Here is a tiny trained network, its code and every weight. The questions are about switching its units off for an input and a target symbol, where a switched-off unit gives its printed mean instead of its output.

import numpy as np


def w(rows, s, z=0):
    codes = np.array(rows[::2]) - 128.0
    scale = np.full(codes.shape[1], s)
    scale[-1] = z or s
    return codes * scale


def norm(h):
    return h / np.sqrt((h * h).mean(-1, keepdims=True) + 1e-5)


def f(y):
    return y / 2 * (1 + np.tanh(0.7978845608 * (y + 0.044715 * y**3)))


def softmax(a):
    e = np.exp(a - a.max(-1, keepdims=True))
    return e / e.sum(-1, keepdims=True)


def log_softmax(a):
    a = a - a.max(-1, keepdims=True)
    return a - np.log(np.exp(a).sum(-1, keepdims=True))


def net(x, mask):
    ids = ['ΔΘΣΨαβγεζλμπφω'.index(c) for c in x.split()]
    T = len(ids)
    res = E[ids] + P[:T]
    u = 0
    for l in range(2):
        q, k, v = (norm(res) @ M[l].T for M in (Q, K, V))
        z = softmax(np.where(np.tri(T) > 0, q @ k.T / 4**0.5, -1e9)) @ v
        res = res + np.where(mask[u], z, O[l][:, -1]) @ O[l][:, :-1]
        u += 1
        y = f(norm(res) @ A[l][:, :-1].T + A[l][:, -1])
        res = res + np.where(mask[u : u + 16], y, B[l][:, -1]) @ B[l][:, :-1]
        u += 16
    return log_softmax(norm(res)[-1] @ U[:, :-1].T + U[:, -1])


Q, K, V, O, A, B = {}, {}, {}, {}, {}, {}
E = w([
[114,154,144,111,141],'Δ',
[115,157,132,140,118],'Θ',
[119,134,138,125,122],'Σ',
[119,124,140,124,112],'Ψ',
[117,143,139,121,129],'α',
[117,134,135,133,112],'β',
[118,139,132,149,101],'γ',
[118,144,136,130,121],'ε',
[116,121,136,137,101],'ζ',
[195,128,6,133,181],'λ',
[118,117,148,105,122],'μ',
[117,132,144,111,130],'π',
[115,161,137,128,132],'φ',
[120,105,145,115,109],'ω',
],0.012)
P = w([
[27,127,207,161,140],'0',
[171,193,159,78,51],'1',
[64,170,86,64,60],'2',
[11,105,140,159,163],'3',
[222,171,216,130,107],'4',
[110,184,85,54,46],'5',
[1,116,93,125,135],'6',
[182,138,242,176,154],'7',
[230,189,175,94,68],'8',
[17,130,58,96,111],'9',
[47,90,177,193,192],'10',
[185,181,185,111,106],'11',
[87,190,92,70,69],'12',
],0.0038)
Q[0] = w([
[147,91,205,180,167],'0.h0',
[109,173,206,77,35],'0.h0',
[4,126,240,159,122],'0.h0',
[80,104,20,96,122],'0.h0',
],0.023)
K[0] = w([
[150,171,88,63,75],'0.h0',
[112,85,35,153,203],'0.h0',
[253,110,65,127,161],'0.h0',
[126,125,207,179,169],'0.h0',
],0.026)
V[0] = w([
[109,201,156,73,192],'0.h0',
[121,182,120,127,163],'0.h0',
[126,202,104,153,182],'0.h0',
[134,47,164,3,185],'0.h0',
],0.017)
O[0] = w([
[147,216,179,125,241,254],'0.h0',
[123,170,149,188,164,173],'0.h0',
[125,151,161,247,155,153],'0.h0',
[10,64,124,56,253,86],'0.h0',
],0.012,0.0069)
A[0] = w([
[146,17,60,184,181,10],'0.n0',
[230,117,42,137,174,98],'0.n1',
[113,117,127,128,130,25],'0.n2',
[117,96,134,125,121,92],'0.n3',
[123,85,132,74,88,156],'0.n4',
[124,131,97,68,81,102],'0.n5',
[109,110,138,130,132,45],'0.n6',
[95,97,123,163,170,99],'0.n7',
[228,60,8,114,214,54],'0.n8',
[142,188,167,84,139,123],'0.n9',
[90,114,134,142,132,117],'0.n10',
[109,116,126,129,131,39],'0.n11',
[111,139,211,137,118,183],'0.n12',
[131,100,154,130,118,109],'0.n13',
[92,89,146,151,70,138],'0.n14',
[111,51,122,49,137,2],'0.n15',
],0.014,0.0037)
B[0] = w([
[93,86,145,194,84,108],'0.n0',
[83,67,76,111,156,134],'0.n1',
[211,107,129,142,125,101],'0.n2',
[131,140,117,122,141,104],'0.n3',
[57,162,54,115,95,137],'0.n4',
[101,174,93,185,30,135],'0.n5',
[206,111,128,128,133,107],'0.n6',
[174,147,147,98,94,169],'0.n7',
[226,211,100,115,8,126],'0.n8',
[37,155,95,171,96,253],'0.n9',
[172,148,140,128,123,132],'0.n10',
[208,111,135,139,128,104],'0.n11',
[52,214,72,140,124,254],'0.n12',
[130,147,113,107,132,112],'0.n13',
[80,198,155,99,162,147],'0.n14',
[16,195,154,212,134,177],'0.n15',
],0.019,0.0049)
Q[1] = w([
[90,25,249,59,54],'1.h0',
[136,185,31,214,214],'1.h0',
[52,154,35,198,85],'1.h0',
[27,72,168,93,144],'1.h0',
],0.019)
K[1] = w([
[76,125,223,100,62],'1.h0',
[165,168,56,144,206],'1.h0',
[90,149,5,118,96],'1.h0',
[31,140,159,82,129],'1.h0',
],0.018)
V[1] = w([
[82,171,97,165,142],'1.h0',
[173,97,55,141,146],'1.h0',
[155,116,68,129,191],'1.h0',
[169,251,97,32,123],'1.h0',
],0.02)
O[1] = w([
[121,64,175,143,180,250],'1.h0',
[113,197,85,136,184,74],'1.h0',
[134,165,93,81,198,112],'1.h0',
[248,29,45,119,141,223],'1.h0',
],0.016)
A[1] = w([
[190,91,137,68,68,121],'1.n0',
[143,90,73,173,118,144],'1.n1',
[70,97,133,7,49,139],'1.n2',
[164,148,212,77,174,91],'1.n3',
[44,93,133,121,158,147],'1.n4',
[107,93,154,19,152,88],'1.n5',
[74,148,124,119,87,22],'1.n6',
[54,77,101,110,88,60],'1.n7',
[116,92,161,137,80,136],'1.n8',
[175,193,91,79,154,108],'1.n9',
[160,118,98,72,171,104],'1.n10',
[118,210,99,129,85,72],'1.n11',
[56,169,112,86,76,2],'1.n12',
[106,113,147,91,24,101],'1.n13',
[113,50,135,111,95,77],'1.n14',
[197,199,164,134,114,153],'1.n15',
],0.018,0.0073)
B[1] = w([
[123,183,119,216,180,167],'1.n0',
[82,150,172,96,102,196],'1.n1',
[121,3,83,200,103,148],'1.n2',
[102,183,123,111,108,168],'1.n3',
[191,131,87,95,113,249],'1.n4',
[141,124,231,111,132,199],'1.n5',
[162,160,171,101,112,126],'1.n6',
[71,150,125,118,200,154],'1.n7',
[109,136,114,83,135,172],'1.n8',
[93,127,80,112,64,136],'1.n9',
[127,113,193,110,132,167],'1.n10',
[109,123,99,217,110,136],'1.n11',
[204,178,196,76,108,129],'1.n12',
[193,160,119,62,122,161],'1.n13',
[98,172,145,162,145,171],'1.n14',
[164,88,95,102,128,160],'1.n15',
],0.037,0.011)
U = w([
[174,141,213,57,157,198],'Δ',
[124,141,93,141,151,162],'Θ',
[127,85,89,38,62,117],'Σ',
[167,44,169,157,16,99],'Ψ',
[74,2,125,118,167,145],'α',
[217,207,116,139,60,121],'β',
[74,101,80,193,75,210],'γ',
[43,165,86,65,198,141],'ε',
[83,153,128,61,39,126],'ζ',
[67,240,180,149,140,95],'λ',
[138,104,181,241,173,114],'μ',
[237,73,70,121,158,59],'π',
[175,189,114,140,244,3],'φ',
[30,103,196,151,64,167],'ω',
],0.012,0.0047)

Each question gives the input, a string of symbols that net reads in full, and the target symbol t.
The units are the heads (4 rows each of Q, K, V and O) and the neurons (one row each of A and B). Each row of codes is followed by its name. A weight is (code - 128) times the scale printed after its matrix; where a second scale follows, it is the last column's (O, A, B and U).
mask holds one flag per unit, layer by layer, with each layer's heads first. A switched-off unit (its flag False) gives its mean, the last column of its rows in O or B, instead of its output. The means were averaged over made-up inputs and are rounded, as every weight is.
A unit's drop is (log p(t) with every unit on - log p(t) with that unit switched off) / (log p(t) with every unit on - log p(t) with every unit switched off).
The circuit of an input: a set's keep is (log p(t) with only the set's units on - log p(t) with every unit switched off) / (log p(t) with every unit on - log p(t) with every unit switched off). Starting from the 12 units with the biggest drops (on a tie, the unit counted first), units are removed one at a time, each time the one whose removal leaves the highest keep (on an exact tie, the one counted first), for as long as the keep stays at least 0.8.
circuit, biggest first: the units of the circuit, biggest drop first
unit that matters most: the unit with the biggest drop
k most important neurons: the k neurons with the biggest drops, biggest first
k most important neurons of layer l: the k neurons of layer l with the biggest drops, biggest first
input γ π μ α π γ γ π Σ, target β: unit that matters most	0.h0
input ω π Σ Σ γ γ Σ μ π μ π Ψ, target α: circuit, biggest first	[0.h0; 1.n2]
input π π Σ λ ζ π φ μ Σ, target π: circuit, biggest first	[1.h0; 0.n8]
input α μ ζ β π ω π Θ, target Σ: 4 most important neurons	[0.n15; 1.n2; 1.n13; 1.n12]
input Σ γ π π γ π φ γ Σ ω Δ, target ε: circuit, biggest first	[0.n9; 1.n7; 0.h0]
input π Σ γ π Σ Δ π λ, target π: circuit, biggest first	[1.h0; 0.n8; 0.h0]
input Σ π φ π π π Ψ γ π, target ζ: 2 most important neurons of layer 0	[0.n5; 0.n15]
input λ Ψ π α Θ β λ ε μ γ μ ε Σ, target α: 3 most important neurons	[0.n8; 1.n4; 1.n5]
input γ μ ζ π π π α μ α Δ λ, target γ: circuit, biggest first	[1.h0; 0.h0; 0.n1; 1.n11]
input π π φ π Ψ φ ω π π, target Σ: 3 most important neurons	[0.n15; 1.n2; 1.n13]
input Δ Σ Σ, target φ: circuit, biggest first	[0.h0; 1.n5]
input Σ Δ ω, target ε: circuit, biggest first	[0.n9; 1.n7]
input Σ μ Σ π Σ γ Σ π γ π γ φ π, target β: 2 most important neurons	[1.n13; 1.n0]
input Θ μ Θ α ε π, target π: most important neuron of layer 1	[1.n4]
input μ μ Ψ, target α: 2 most important neurons of layer 1	[1.n2; 1.n7]
input λ φ φ, target λ: circuit, biggest first	[0.h0; 1.h0]
input ε π π λ, target ε: 2 most important neurons	[0.n1; 1.n9]
input φ γ β π π μ Δ μ, target α: 3 most important neurons	[1.n2; 0.n15; 1.n7]
input μ Σ μ Σ π γ γ Θ ε π λ γ, target μ: 3 most important neurons of layer 0	[0.n15; 0.n8; 0.n9]
input φ π π π γ μ π λ π Ψ γ, target φ: most important neuron of layer 0	[0.n1]
input π Σ γ μ Θ μ π β Σ β, target λ: circuit, biggest first	[0.h0; 1.n0; 1.n1]
input π π β π μ π Δ, target α: 2 most important neurons	[1.n2; 0.n15]
input π ω μ γ γ π γ π ε λ ε γ β, target π: 2 most important neurons of layer 0	[0.n8; 0.n12]
input ζ π λ π π π γ γ, target ζ: 2 most important neurons	[0.n8; 1.n1]
input ζ γ γ γ Ψ Σ Σ Σ, target ε: 2 most important neurons of layer 0	[0.n9; 0.n12]
input ζ π Θ, target γ: 2 most important neurons of layer 1	[1.n2; 1.n0]
input μ π μ γ γ α Δ, target β: circuit, biggest first	[0.h0]
